Below are the code and all the weights of a small trained network. Each question names an input and a class and asks about switching units off, where a switched-off unit gives its printed mean instead of its output.

import numpy as np


def w(rows, s, z=0):
    codes = np.array(rows[::2]) - 128.0
    scale = np.full(codes.shape[1], s)
    scale[-1] = z or s
    return codes * scale


def f(y):
    return y / 2 * (1 + np.tanh(0.7978845608 * (y + 0.044715 * y**3)))


def log_softmax(a):
    a = a - a.max(-1, keepdims=True)
    return a - np.log(np.exp(a).sum(-1, keepdims=True))


def net(x, mask):
    res = np.array(x, float).reshape(1, 6) / 4 @ E
    y = f(res @ A[0][:, :-1].T + A[0][:, -1])
    res = res + np.where(mask, y, B[0][:, -1]) @ B[0][:, :-1]
    return log_softmax(res[-1] @ U[:, :-1].T + U[:, -1])


A, B = {}, {}
E = w([
[221,172,176,22,133,136,108,111,102,123,159,52],'x0',
[157,154,94,173,115,52,172,67,54,122,64,93],'x1',
[143,112,127,155,144,163,178,142,164,173,76,125],'x2',
[102,83,99,119,136,90,48,148,146,254,111,72],'x3',
[149,77,185,193,134,55,136,136,193,119,128,128],'x4',
[131,120,146,64,145,198,193,164,173,213,83,126],'x5',
],0.011)
A[0] = w([
[125,181,146,141,100,179,204,125,73,27,142,185,169],'neuron 1',
[158,126,135,137,132,133,135,122,136,154,140,160,80],'neuron 2',
[143,108,141,112,133,119,124,129,158,116,98,122,34],'neuron 3',
[164,138,87,56,142,106,75,130,73,191,122,58,1],'neuron 4',
[156,143,95,118,137,113,116,137,97,163,148,81,28],'neuron 5',
[140,126,201,139,129,96,58,114,137,49,218,144,39],'neuron 6',
[153,126,129,143,167,140,163,90,125,167,106,130,38],'neuron 7',
[168,136,126,79,129,105,124,120,176,192,103,74,132],'neuron 8',
[106,157,146,155,121,84,137,123,137,152,126,172,37],'neuron 9',
[136,115,120,133,124,121,102,107,115,139,101,137,34],'neuron 10',
[147,122,137,108,90,124,127,129,136,117,158,168,75],'neuron 11',
[125,154,34,141,108,125,201,59,12,76,90,146,35],'neuron 12',
[122,134,136,96,160,184,156,210,255,87,129,195,116],'neuron 13',
[173,130,195,123,140,100,168,126,191,144,48,75,46],'neuron 14',
[107,59,101,244,139,47,118,133,118,135,83,157,75],'neuron 15',
[144,109,139,130,124,85,94,110,160,66,187,141,73],'neuron 16',
[100,123,128,160,100,94,128,126,142,119,104,127,79],'neuron 17',
[128,193,91,69,105,115,124,41,1,138,127,58,155],'neuron 18',
[126,130,119,109,123,144,119,117,126,145,136,139,84],'neuron 19',
[151,127,102,118,124,139,128,111,147,145,150,158,82],'neuron 20',
[82,100,124,104,133,147,109,141,154,153,120,156,47],'neuron 21',
[42,99,60,148,165,166,96,183,147,201,173,145,99],'neuron 22',
[129,133,91,131,115,143,154,135,74,120,135,111,28],'neuron 23',
[97,103,83,244,63,71,117,92,120,122,92,136,97],'neuron 24',
[90,83,110,249,114,61,114,122,107,154,90,162,73],'neuron 25',
[76,92,90,238,116,68,158,111,161,115,109,114,90],'neuron 26',
[150,181,151,67,140,78,50,111,87,74,217,82,133],'neuron 27',
[187,106,204,131,142,131,216,169,206,167,61,101,90],'neuron 28',
[159,114,147,131,128,102,161,157,143,145,98,98,73],'neuron 29',
[132,110,126,130,160,139,135,120,69,140,140,104,69],'neuron 30',
[48,76,103,107,150,173,50,206,200,238,119,146,49],'neuron 31',
[125,120,139,133,121,136,109,142,176,152,128,124,36],'neuron 32',
[79,133,130,112,134,157,128,145,165,135,131,135,50],'neuron 33',
[74,153,83,242,185,69,125,108,102,87,96,113,139],'neuron 34',
[87,88,83,225,119,124,120,111,173,119,120,97,81],'neuron 35',
[144,146,120,111,119,145,171,160,165,89,140,158,58],'neuron 36',
[165,141,90,147,81,93,103,113,112,61,184,132,88],'neuron 37',
],0.0093,0.008)
B[0] = w([
[117,194,165,108,122,140,229,77,145,27,87,188,245],'neuron 1',
[124,140,134,107,120,137,158,122,99,137,119,108,125],'neuron 2',
[155,125,114,129,119,139,146,125,132,117,149,117,124],'neuron 3',
[154,124,161,27,124,138,34,118,112,178,56,94,184],'neuron 4',
[129,129,156,59,165,162,90,106,139,136,103,158,142],'neuron 5',
[103,78,169,210,97,72,121,140,101,38,225,93,179],'neuron 6',
[162,102,115,154,127,90,179,121,133,120,152,121,136],'neuron 7',
[173,85,90,129,149,158,104,123,131,204,153,69,205],'neuron 8',
[100,111,137,98,142,120,119,154,106,122,104,126,135],'neuron 9',
[117,148,140,89,149,157,138,111,108,132,136,129,122],'neuron 10',
[119,123,154,135,152,144,119,135,132,94,117,96,129],'neuron 11',
[218,228,49,222,129,129,195,80,140,71,65,189,215],'neuron 12',
[19,87,204,55,151,207,199,133,80,136,128,145,219],'neuron 13',
[208,122,110,191,180,98,150,107,104,163,182,63,177],'neuron 14',
[58,109,118,81,162,54,72,136,114,198,127,194,223],'neuron 15',
[98,117,156,170,95,98,130,160,101,104,193,116,162],'neuron 16',
[89,143,132,89,120,106,127,134,130,151,159,126,147],'neuron 17',
[213,227,70,93,125,173,41,91,145,87,33,110,241],'neuron 18',
[136,106,120,129,117,162,103,124,142,123,130,129,128],'neuron 19',
[105,105,117,113,131,146,132,122,112,105,108,97,123],'neuron 20',
[121,159,144,153,84,166,143,161,136,127,104,133,150],'neuron 21',
[62,115,84,165,37,152,131,225,153,133,129,162,209],'neuron 22',
[145,131,105,146,121,172,152,113,165,115,101,122,134],'neuron 23',
[98,122,132,76,172,49,86,120,155,168,118,218,220],'neuron 24',
[100,124,143,62,129,68,85,136,133,192,126,206,219],'neuron 25',
[43,96,148,75,151,72,90,106,141,186,106,214,216],'neuron 26',
[150,67,169,159,124,113,18,157,134,38,187,47,219],'neuron 27',
[170,58,143,171,209,120,238,78,121,217,207,66,224],'neuron 28',
[158,137,107,133,138,112,137,119,90,166,178,79,148],'neuron 29',
[153,138,152,109,130,155,121,135,166,113,97,148,129],'neuron 30',
[99,112,5,252,34,208,177,184,118,170,68,99,250],'neuron 31',
[161,197,73,150,103,132,185,148,82,116,111,117,140],'neuron 32',
[97,148,113,135,141,183,124,150,135,97,105,119,141],'neuron 33',
[139,148,132,114,148,59,117,111,131,168,145,254,225],'neuron 34',
[77,122,124,100,104,87,141,130,104,167,121,154,185],'neuron 35',
[119,155,186,76,171,143,160,135,145,114,110,120,145],'neuron 36',
[137,124,124,171,112,70,117,154,152,41,150,121,180],'neuron 37',
],0.0068,0.015)
U = w([
[65,80,66,162,66,222,150,219,139,196,113,124,178],'0',
[202,140,123,39,142,167,2,120,129,146,96,53,46],'1',
[198,233,77,150,144,114,152,77,134,64,79,164,32],'2',
[140,98,179,140,125,87,65,144,128,26,224,101,163],'3',
[187,51,135,145,208,146,196,126,137,241,159,59,183],'4',
[74,94,129,106,157,38,99,135,143,193,124,210,252],'5',
[82,129,223,67,177,231,222,125,136,82,140,171,1],'6',
],0.0069,0.0039)

Each question gives the input, the list of numbers given to net, and the class t.
The units are the neurons (one row each of A and B). Each row of codes is followed by its name. A weight is (code - 128) times the scale printed after its matrix; where a second scale follows, it is the last column's (A, B and U).
mask holds one flag per neuron, in row order. A switched-off neuron (its flag False) gives its mean, the last column of its row in B, instead of its output. The means were averaged over made-up inputs and are rounded, as every weight is.
A unit's drop is (log p(t) with every unit on - log p(t) with that unit switched off) / (log p(t) with every unit on - log p(t) with every unit switched off).
The circuit of an input: a set's keep is (log p(t) with only the set's units on - log p(t) with every unit switched off) / (log p(t) with every unit on - log p(t) with every unit switched off). Starting from the 12 units with the biggest drops (on a tie, the unit counted first), units are removed one at a time, each time the one whose removal leaves the highest keep (on an exact tie, the one counted first), for as long as the keep stays at least 0.8.
circuit, biggest first: the units of the circuit, biggest drop first
top k neurons: the k neurons with the biggest drops, biggest first
drop when u is switched off: that unit's drop, to one decimal
input [6,6,-4,2,2,-7], class 3: circuit, biggest first : [neuron 27]
input [7,7,5,-6,3,5], class 4: top 2 neurons : [neuron 28; neuron 14]
input [0,-5,-6,-2,2,8], class 6: top 2 neurons : [neuron 13; neuron 36]
input [5,-7,8,-3,-8,-6], class 6: circuit, biggest first : [neuron 1; neuron 13]
input [4,1,-4,-5,0,6], class 6: circuit, biggest first : [neuron 12; neuron 1]
input [-3,-5,5,-4,4,7], class 6: top 3 neurons : [neuron 13; neuron 36; neuron 8]
input [6,-2,3,-4,3,0], class 4: top 2 neurons : [neuron 28; neuron 14]
input [1,-3,5,6,8,8], class 4: top 2 neurons : [neuron 28; neuron 14]
input [-8,7,-2,-3,-6,-2], class 2: top 4 neurons : [neuron 12; neuron 1; neuron 18; neuron 13]
input [2,8,-1,5,-5,-8], class 2: top 4 neurons : [neuron 12; neuron 34; neuron 37; neuron 18]
input [4,4,-4,-3,-1,-7], class 3: top 4 neurons : [neuron 27; neuron 6; neuron 37; neuron 16]
input [4,8,-2,8,3,-6], class 1: top 3 neurons : [neuron 18; neuron 4; neuron 27]
input [3,-2,5,7,-2,3], class 0: top 2 neurons : [neuron 31; neuron 22]
input [-5,2,3,-1,-7,-4], class 2: circuit, biggest first : [neuron 12]
input [5,-1,7,-6,4,-2], class 6: top 3 neurons : [neuron 1; neuron 8; neuron 31]
input [-5,3,1,-7,-5,7], class 6: top 2 neurons : [neuron 13; neuron 18]
input [-6,-7,-8,-6,-5,-3], class 6: top 3 neurons : [neuron 1; neuron 13; neuron 36]
input [3,2,-1,-1,-3,-6], class 2: top 2 neurons : [neuron 18; neuron 12]
input [7,1,-2,-6,-1,-8], class 3: drop when neuron 27 is switched off : 3.3
input [4,1,5,0,-4,5], class 4: circuit, biggest first : [neuron 28]
input [2,0,-3,6,3,0], class 1: drop when neuron 28 is switched off : 0.2
input [4,-7,-3,2,0,0], class 3: drop when neuron 27 is switched off : 1.1
input [8,4,-1,-6,3,-3], class 3: drop when neuron 31 is switched off : 0.2
